Here is a tiny trained network, its code and every weight. The questions are about switching its units off for an input and a class, where a switched-off unit gives its printed mean instead of its output.

import numpy as np


def w(rows, s, z=0):
    codes = np.array(rows[::2]) - 128.0
    scale = np.full(codes.shape[1], s)
    scale[-1] = z or s
    return codes * scale


def f(y):
    return np.maximum(y, 0)


def log_softmax(a):
    a = a - a.max(-1, keepdims=True)
    return a - np.log(np.exp(a).sum(-1, keepdims=True))


def net(x, mask):
    res = np.array(x, float).reshape(1, 6) / 4 @ E
    y = f(res @ A[0][:, :-1].T + A[0][:, -1])
    res = res + np.where(mask, y, B[0][:, -1]) @ B[0][:, :-1]
    return log_softmax(res[-1] @ U[:, :-1].T + U[:, -1])


A, B = {}, {}
E = w([
[147,161,105,215,99],'x0',
[87,45,166,146,34],'x1',
[131,166,50,137,149],'x2',
[240,98,113,1,119],'x3',
[161,165,45,87,172],'x4',
[150,67,90,149,171],'x5',
],0.0075)
A[0] = w([
[57,55,109,102,100,100],'n1',
[80,81,187,99,84,107],'n2',
[170,52,251,104,160,228],'n3',
[134,179,116,210,81,154],'n4',
[70,63,99,83,123,174],'n5',
[107,172,113,157,114,123],'n6',
[63,161,182,203,57,176],'n7',
[189,75,126,61,157,251],'n8',
[132,202,128,139,55,210],'n9',
[122,111,204,184,44,135],'n10',
[80,136,88,131,178,73],'n11',
[124,193,50,106,178,220],'n12',
[97,144,2,151,132,117],'n13',
[208,105,82,96,145,238],'n14',
[189,170,79,72,135,204],'n15',
],0.0085,0.0033)
B[0] = w([
[160,69,98,46,164,176],'n1',
[116,102,248,85,80,201],'n2',
[198,93,171,57,3,242],'n3',
[9,155,43,187,129,191],'n4',
[150,176,151,28,169,183],'n5',
[50,155,66,194,156,160],'n6',
[58,81,114,221,69,231],'n7',
[124,104,78,18,55,254],'n8',
[76,125,28,122,80,185],'n9',
[72,98,178,177,5,219],'n10',
[63,211,106,133,131,157],'n11',
[30,177,65,110,188,235],'n12',
[41,155,158,60,115,195],'n13',
[168,61,23,62,139,239],'n14',
[154,80,35,123,154,235],'n15',
],0.0059,0.0076)
U = w([
[176,160,128,80,160,13],'0',
[63,241,70,168,227,236],'1',
[229,179,237,132,238,1],'2',
[67,82,117,74,107,133],'3',
[125,117,173,17,72,184],'4',
[150,58,254,152,49,126],'5',
[206,79,62,64,102,245],'6',
[55,145,117,197,55,11],'7',
],0.0077,0.0045)

Each question gives the input, the list of numbers given to net, and the class t.
The units are the neurons (one row each of A and B). Each row of codes is followed by its name. A weight is (code - 128) times the scale printed after its matrix; where a second scale follows, it is the last column's (A, B and U).
mask holds one flag per neuron, in row order. A switched-off neuron (its flag False) gives its mean, the last column of its row in B, instead of its output. The means were averaged over made-up inputs and are rounded, as every weight is.
A unit's drop is (log p(t) with every unit on - log p(t) with that unit switched off) / (log p(t) with every unit on - log p(t) with every unit switched off).
The circuit of an input: a set's keep is (log p(t) with only the set's units on - log p(t) with every unit switched off) / (log p(t) with every unit on - log p(t) with every unit switched off). Starting from the 12 units with the biggest drops (on a tie, the unit counted first), units are removed one at a time, each time the one whose removal leaves the highest keep (on an exact tie, the one counted first), for as long as the keep stays at least 0.8.
units of the circuit, in order: the units of the circuit, biggest drop first
unit that matters most: the unit with the biggest drop
top k neurons: the k neurons with the biggest drops, biggest first
drop of u: that unit's drop, to one decimal
input [-5,-4,2,-2,2,1], class 1: units of the circuit, in order : [n3; n12]
input [5,0,8,4,6,-5], class 1: units of the circuit, in order : [n12; n3]
input [6,6,1,0,5,4], class 1: units of the circuit, in order : [n3; n8]
input [2,7,-4,-3,0,-1], class 5: top 2 neurons : [n2; n12]
input [-2,7,-7,1,-2,6], class 5: units of the circuit, in order : [n10; n2]
input [0,3,-4,-6,6,-8], class 7: unit that matters most : n7
input [-2,-3,2,-1,4,1], class 1: top 2 neurons : [n3; n12]
input [1,-2,-8,0,-1,5], class 5: drop of n9 : 0.1
input [1,0,-3,-1,1,2], class 5: drop of n3 : -0.1
input [-2,4,-7,-1,0,8], class 5: drop of n12 : 0.2
